[[ 22  26   2 -17 -27  16]
 [-71  18 -20  -7  12 -29]
 [ -9  16  -5 -20  12  41]
 [-46 -96   6  50 -75  94]
 [ 35 -15 -21 -25   0 -18]]
=>
[[ 16 -27 -17   2  26  22]
 [-29  12  -7 -20  18 -71]
 [ 41  12 -20  -5  16  -9]
 [ 94 -75  50   6 -96 -46]
 [-18   0 -25 -21 -15  35]]

[[ 88 -57 -22  24  -3]
 [ 10  57 -22   2  43]
 [ 15  35 -36   7 -11]]
=>
[[ -3  24 -22 -57  88]
 [ 43   2 -22  57  10]
 [-11   7 -36  35  15]]

[[ 18  42 -12 -64]
 [-40  17  -6 -72]
 [ -4   0 -19  16]
 [ -7  81 -23   9]
 [ 20  40   9 -23]
 [  8  11 -70  -4]
 [  9  54  -5 -60]
 [-11  49 -16 -10]
 [  0 -36   7  22]
 [  8   1 -20  39]
 [-11  -2 -11 -10]
 [  5  30  17   6]]
=>
[[-64 -12  42  18]
 [-72  -6  17 -40]
 [ 16 -19   0  -4]
 [  9 -23  81  -7]
 [-23   9  40  20]
 [ -4 -70  11   8]
 [-60  -5  54   9]
 [-10 -16  49 -11]
 [ 22   7 -36   0]
 [ 39 -20   1   8]
 [-10 -11  -2 -11]
 [  6  17  30   5]]

[[-60 -35   7  39  24  56]
 [-39   7   0  19 -91  53]
 [ 47 -35  81  63 -60 -64]
 [-60 -26  22 -14  36  21]
 [ 26  30 -33 -19  66 -88]
 [ -4 -24 -33  43 -91   6]
 [ 38  47 -15  72 -65 -88]
 [ 67  44  86 -19 102  16]
 [ 47  64   5  39 -22 -16]]
=>
[[ 56  24  39   7 -35 -60]
 [ 53 -91  19   0   7 -39]
 [-64 -60  63  81 -35  47]
 [ 21  36 -14  22 -26 -60]
 [-88  66 -19 -33  30  26]
 [  6 -91  43 -33 -24  -4]
 [-88 -65  72 -15  47  38]
 [ 16 102 -19  86  44  67]
 [-16 -22  39   5  64  47]]

[[ -14   23   25   47    7   -6  -10    6   -4]
 [  22   16  -20    4  -20  -14    0  -14   -6]
 [   5   36   34   98    1  -16    2  -12   -3]
 [   1 -104  -47   -8   24   -5    5    5    3]]
=>
[[  -4    6  -10   -6    7   47   25   23  -14]
 [  -6  -14    0  -14  -20    4  -20   16   22]
 [  -3  -12    2  -16    1   98   34   36    5]
 [   3    5    5   -5   24   -8  -47 -104    1]]

[[ 37  71   5  69 -50]
 [-24  63 -69  60 -16]
 [-25  92 -14  63 -32]]
=>
[[-50  69   5  71  37]
 [-16  60 -69  63 -24]
 [-32  63 -14  92 -25]]

[[ -40  -58]
 [ -32   28]
 [ -10  -33]
 [ -80  -17]
 [-111  -34]
 [ -71  -61]
 [ -78  -68]
 [-103  -50]
 [ -65   -3]]
=>
[[ -58  -40]
 [  28  -32]
 [ -33  -10]
 [ -17  -80]
 [ -34 -111]
 [ -61  -71]
 [ -68  -78]
 [ -50 -103]
 [  -3  -65]]

[[-35 -68 -78 -19]
 [-14  88 -64  60]]
=>
[[-19 -78 -68 -35]
 [ 60 -64  88 -14]]

[[-39 -18 -24 -50   9 -53  30]
 [-43 -15   3 -55  -1 -43  40]
 [-53 -33 -22 -97 -25 -30  35]]
=>
[[ 30 -53   9 -50 -24 -18 -39]
 [ 40 -43  -1 -55   3 -15 -43]
 [ 35 -30 -25 -97 -22 -33 -53]]
